Below are the code and all the weights of a small trained network. Each question names an input and a target symbol and asks about switching units off, where a switched-off unit gives its printed mean instead of its output.

import numpy as np


def w(rows, s, z=0):
    codes = np.array(rows[::2]) - 128.0
    scale = np.full(codes.shape[1], s)
    scale[-1] = z or s
    return codes * scale


def norm(h):
    return h / np.sqrt((h * h).mean(-1, keepdims=True) + 1e-5)


def f(y):
    return y / 2 * (1 + np.tanh(0.7978845608 * (y + 0.044715 * y**3)))


def softmax(a):
    e = np.exp(a - a.max(-1, keepdims=True))
    return e / e.sum(-1, keepdims=True)


def log_softmax(a):
    a = a - a.max(-1, keepdims=True)
    return a - np.log(np.exp(a).sum(-1, keepdims=True))


def net(x, mask):
    ids = ['αβζθλπστψ'.index(c) for c in x.split()]
    T = len(ids)
    res = E[ids] + P[:T]
    u = 0
    for l in range(2):
        r = norm(res)
        for j in range(2):
            rows = slice(4 * j, 4 * j + 4)
            q, k, v = (r @ M[l][rows].T for M in (Q, K, V))
            z = softmax(np.where(np.tri(T) > 0, q @ k.T / 4**0.5, -1e9)) @ v
            o = O[l][rows]
            res = res + np.where(mask[u + j], z, o[:, -1]) @ o[:, :-1]
        u += 2
        y = f(norm(res) @ A[l][:, :-1].T + A[l][:, -1])
        res = res + np.where(mask[u : u + 8], y, B[l][:, -1]) @ B[l][:, :-1]
        u += 8
    return log_softmax(norm(res)[-1] @ U[:, :-1].T + U[:, -1])


Q, K, V, O, A, B = {}, {}, {}, {}, {}, {}
E = w([
[160,89,79,143,62,94,96,135,56,113,125],'α',
[74,72,136,169,132,87,110,142,113,179,4],'β',
[174,95,96,109,205,86,188,91,81,156,62],'ζ',
[103,91,116,197,164,183,143,122,117,45,100],'θ',
[119,217,157,186,199,149,119,148,167,164,106],'λ',
[104,42,119,98,191,119,72,120,184,112,137],'π',
[143,63,95,129,83,190,179,111,165,174,99],'σ',
[66,108,104,118,108,31,201,153,194,97,142],'τ',
[133,109,124,136,226,171,192,203,124,198,172],'ψ',
],0.032)
P = w([
[101,131,137,87,102,196,109,216,132,123,32],'0',
[132,126,83,118,143,170,111,253,172,121,45],'1',
[121,128,95,142,124,125,98,197,149,132,64],'2',
[124,116,112,170,130,111,106,156,137,135,104],'3',
[118,109,139,190,131,114,120,131,125,146,140],'4',
[102,121,167,206,140,122,121,114,131,166,164],'5',
[53,125,188,220,148,124,146,85,134,192,183],'6',
],0.016)
Q[0] = w([
[157,130,52,229,233,89,216,214,150,220,94],'0.h0',
[167,199,209,67,63,83,139,67,69,110,97],'0.h0',
[175,107,64,80,54,165,151,102,191,223,154],'0.h0',
[76,141,138,254,101,226,148,190,158,63,86],'0.h0',
[125,119,204,129,119,116,137,140,123,113,102],'0.h1',
[163,161,110,149,146,92,115,112,159,138,130],'0.h1',
[161,133,131,169,118,123,123,135,147,117,117],'0.h1',
[98,140,27,65,130,131,122,161,112,59,92],'0.h1',
],0.0063)
K[0] = w([
[172,180,209,83,156,74,211,183,123,164,111],'0.h0',
[189,164,141,156,141,136,161,43,29,149,37],'0.h0',
[140,121,47,66,59,186,152,63,168,232,168],'0.h0',
[74,131,127,253,88,210,151,168,141,112,95],'0.h0',
[106,124,120,119,127,130,133,128,107,153,176],'0.h1',
[87,69,93,102,146,108,141,128,97,153,117],'0.h1',
[113,95,78,153,149,149,154,154,117,102,110],'0.h1',
[116,161,93,125,141,154,76,80,124,171,124],'0.h1',
],0.0065)
V[0] = w([
[82,180,101,139,62,14,224,161,173,105,185],'0.h0',
[243,140,62,113,91,131,70,159,108,80,101],'0.h0',
[137,111,143,104,130,141,58,174,115,146,115],'0.h0',
[85,122,119,166,136,88,148,139,113,159,201],'0.h0',
[140,184,152,135,111,101,160,179,114,127,128],'0.h1',
[18,177,95,120,61,2,226,161,190,77,184],'0.h1',
[134,121,134,110,138,47,208,102,227,80,146],'0.h1',
[116,149,100,86,157,119,25,145,149,111,149],'0.h1',
],0.0094)
O[0] = w([
[122,203,162,164,72,87,149,101,111,94,121,50],'0.h0',
[83,131,140,145,141,154,156,96,132,136,174,187],'0.h0',
[117,141,125,153,132,129,91,140,143,143,138,204],'0.h0',
[141,146,123,125,99,158,119,137,107,136,142,91],'0.h0',
[156,115,128,142,149,67,143,143,130,102,145,91],'0.h1',
[167,115,250,162,129,114,121,71,106,60,133,28],'0.h1',
[138,83,207,105,151,98,130,94,78,131,128,2],'0.h1',
[124,158,128,155,97,124,141,131,82,167,133,130],'0.h1',
],0.014,0.0049)
A[0] = w([
[137,221,123,99,151,166,102,162,140,184,137,7],'0.n0',
[80,123,164,56,133,84,115,152,246,23,165,79],'0.n1',
[86,56,154,49,154,158,133,138,130,167,125,73],'0.n2',
[166,93,134,122,65,136,110,149,69,180,35,89],'0.n3',
[188,56,135,99,98,103,87,130,74,40,102,100],'0.n4',
[68,194,186,148,137,163,157,165,95,139,83,143],'0.n5',
[134,188,76,57,110,110,171,221,169,133,113,134],'0.n6',
[178,168,98,128,88,119,115,86,115,80,135,84],'0.n7',
],0.012)
B[0] = w([
[112,242,180,168,191,141,126,126,145,105,178,132],'0.n0',
[91,157,122,108,71,112,181,168,93,67,10,153],'0.n1',
[89,165,173,203,135,109,108,77,81,185,168,176],'0.n2',
[105,166,90,139,137,148,123,177,189,115,79,164],'0.n3',
[165,177,108,139,81,126,97,98,159,104,70,158],'0.n4',
[142,109,48,106,190,164,141,141,206,129,83,156],'0.n5',
[159,144,216,158,111,84,117,16,91,127,166,254],'0.n6',
[94,54,125,121,158,163,119,130,128,223,141,132],'0.n7',
],0.012,0.009)
Q[1] = w([
[125,95,204,253,131,91,128,132,114,126,77],'1.h0',
[100,120,108,221,147,166,134,125,117,133,91],'1.h0',
[121,127,102,98,167,138,75,176,155,121,154],'1.h0',
[68,90,149,148,114,125,135,148,139,142,115],'1.h0',
[120,154,119,132,83,146,129,138,127,144,183],'1.h1',
[159,125,135,120,158,81,130,176,167,142,66],'1.h1',
[145,146,97,126,158,100,104,138,136,95,155],'1.h1',
[151,84,70,104,144,129,134,102,130,174,197],'1.h1',
],0.018)
K[1] = w([
[68,139,161,32,61,70,249,198,89,47,109],'1.h0',
[106,138,178,126,136,131,209,155,134,96,105],'1.h0',
[104,121,119,109,151,95,65,155,150,104,103],'1.h0',
[96,81,168,133,123,133,147,162,115,161,106],'1.h0',
[140,154,121,150,97,130,107,133,136,174,175],'1.h1',
[145,152,109,21,119,102,171,160,165,115,142],'1.h1',
[65,143,117,163,172,102,91,166,59,137,164],'1.h1',
[168,102,112,86,195,138,106,133,133,174,122],'1.h1',
],0.014)
V[1] = w([
[82,116,124,183,115,126,120,93,103,105,164],'1.h0',
[162,133,82,175,182,155,111,141,149,173,95],'1.h0',
[138,131,118,70,97,69,86,254,177,98,147],'1.h0',
[173,124,165,132,153,110,99,166,215,115,144],'1.h0',
[82,135,195,103,117,177,121,29,109,105,150],'1.h1',
[178,155,52,216,123,164,105,166,105,169,128],'1.h1',
[233,97,130,125,100,115,152,133,172,145,124],'1.h1',
[226,177,113,119,98,113,103,148,152,121,117],'1.h1',
],0.0082)
O[1] = w([
[116,88,93,89,90,80,131,136,99,89,133,168],'1.h0',
[163,133,172,174,3,111,122,23,98,40,143,228],'1.h0',
[70,138,82,162,103,164,107,159,148,187,178,58],'1.h0',
[66,122,149,115,133,182,108,123,97,137,146,102],'1.h0',
[216,116,106,193,117,119,101,180,134,140,163,58],'1.h1',
[154,92,180,104,254,81,111,84,162,95,124,253],'1.h1',
[63,134,116,116,137,157,114,134,100,195,119,93],'1.h1',
[135,91,81,145,146,143,136,129,149,176,123,60],'1.h1',
],0.0085,0.0055)
A[1] = w([
[145,200,55,84,102,167,188,241,143,117,85,110],'1.n0',
[145,120,196,118,78,124,148,78,163,97,102,66],'1.n1',
[131,139,191,127,162,124,165,151,110,147,254,2],'1.n2',
[118,102,116,106,177,119,94,127,131,167,218,52],'1.n3',
[142,114,133,105,189,154,180,184,131,153,193,93],'1.n4',
[182,101,196,76,52,198,176,56,161,119,151,10],'1.n5',
[87,134,85,121,134,111,122,191,180,160,52,31],'1.n6',
[155,175,30,45,40,124,104,91,78,69,236,36],'1.n7',
],0.019,0.0099)
B[1] = w([
[180,141,253,101,61,158,204,187,133,76,99,200],'1.n0',
[98,114,115,92,153,159,133,147,135,158,184,159],'1.n1',
[163,208,61,173,125,177,155,117,27,104,143,144],'1.n2',
[77,120,159,73,115,145,140,109,123,130,132,184],'1.n3',
[62,109,77,129,149,118,100,171,107,161,124,147],'1.n4',
[206,131,68,134,118,149,151,144,154,121,183,151],'1.n5',
[130,138,91,129,163,93,162,201,126,118,127,210],'1.n6',
[150,137,144,198,17,93,54,141,108,140,90,248],'1.n7',
],0.026,0.012)
U = w([
[148,106,137,196,40,78,26,144,108,184,112,194],'α',
[67,76,67,171,204,33,105,241,167,198,114,73],'β',
[198,95,125,92,153,53,177,38,82,199,40,48],'ζ',
[95,66,90,188,140,200,118,97,151,16,69,3],'θ',
[107,254,163,171,179,128,79,95,222,147,126,93],'λ',
[1,80,166,72,122,117,84,126,176,205,149,180],'π',
[174,123,31,105,79,145,153,114,217,189,181,133],'σ',
[191,123,229,86,115,146,180,194,116,75,96,227],'τ',
[80,229,72,126,131,161,133,123,18,138,147,72],'ψ',
],0.0069,0.0027)

Each question gives the input, a string of symbols that net reads in full, and the target symbol t.
The units are the heads (4 rows each of Q, K, V and O) and the neurons (one row each of A and B). Each row of codes is followed by its name. A weight is (code - 128) times the scale printed after its matrix; where a second scale follows, it is the last column's (O, A, B and U).
mask holds one flag per unit, layer by layer, with each layer's heads first. A switched-off unit (its flag False) gives its mean, the last column of its rows in O or B, instead of its output. The means were averaged over made-up inputs and are rounded, as every weight is.
A unit's drop is (log p(t) with every unit on - log p(t) with that unit switched off) / (log p(t) with every unit on - log p(t) with every unit switched off).
The circuit of an input: a set's keep is (log p(t) with only the set's units on - log p(t) with every unit switched off) / (log p(t) with every unit on - log p(t) with every unit switched off). Starting from the 12 units with the biggest drops (on a tie, the unit counted first), units are removed one at a time, each time the one whose removal leaves the highest keep (on an exact tie, the one counted first), for as long as the keep stays at least 0.8.
units of the circuit, in order: the units of the circuit, biggest drop first
most important unit: the unit with the biggest drop
k most important neurons: the k neurons with the biggest drops, biggest first
k most important neurons of layer l: the k neurons of layer l with the biggest drops, biggest first
drop when u is switched off: that unit's drop, to one decimal
input τ π π α, target τ: most important unit -> 0.n3
input ζ τ α ζ ζ α θ, target τ: units of the circuit, in order -> (0.h0 0.n6 1.h0 1.n0)
input π ψ α π π τ θ, target τ: units of the circuit, in order -> (0.h0 1.n0 1.h0 0.n6)
input α α α τ π, target τ: 2 most important neurons -> (0.n1 1.n0)
input π τ π, target β: 2 most important neurons of layer 0 -> (0.n2 0.n6)
input τ ζ α λ, target τ: 2 most important neurons -> (1.n0 0.n6)
input ψ α σ α α θ, target θ: 2 most important neurons -> (1.n7 1.n0)
input λ α λ τ, target τ: 2 most important neurons -> (0.n1 1.n0)
input α α α τ ζ, target τ: 2 most important neurons -> (0.n6 1.n0)
input α α τ π ζ, target τ: 2 most important neurons of layer 0 -> (0.n6 0.n3)
input ψ π τ σ, target τ: 2 most important neurons -> (0.n3 0.n6)
input τ σ α ζ α π α, target π: 2 most important neurons -> (0.n6 0.n4)
input ζ π τ ψ α ζ π, target β: 2 most important neurons -> (0.n1 0.n6)
input ζ β π ζ α τ ζ, target π: most important unit -> 1.h0
input τ λ π α λ, target β: 4 most important neurons -> (0.n5 0.n6 0.n1 0.n4)
input σ β θ λ α π θ, target θ: 3 most important neurons -> (1.n7 1.n0 0.n6)
input α α λ τ, target τ: 2 most important neurons -> (0.n1 1.n0)
input α α σ, target σ: 2 most important neurons -> (1.n5 0.n6)
input θ α ζ ζ σ τ θ, target β: 2 most important neurons -> (1.n4 0.n6)
input τ α α σ α, target π: most important unit -> 0.h0
input τ π α α α π σ, target τ: 2 most important neurons -> (0.n3 1.n0)
input ψ α λ, target λ: 2 most important neurons of layer 0 -> (0.n6 0.n0)
input σ π τ α π α, target β: 2 most important neurons of layer 0 -> (0.n3 0.n6)
input λ ζ π α τ α, target β: drop when 1.h0 is switched off -> 0.5
input α α α π τ π α, target ψ: drop when 1.n2 is switched off -> 0.8
input α θ α ψ λ ζ ψ, target ψ: drop when 0.h1 is switched off -> 0.0
input π π σ σ, target σ: units of the circuit, in order -> (1.n5)
input τ α α α θ ψ α, target ψ: drop when 0.h1 is switched off -> 0.5
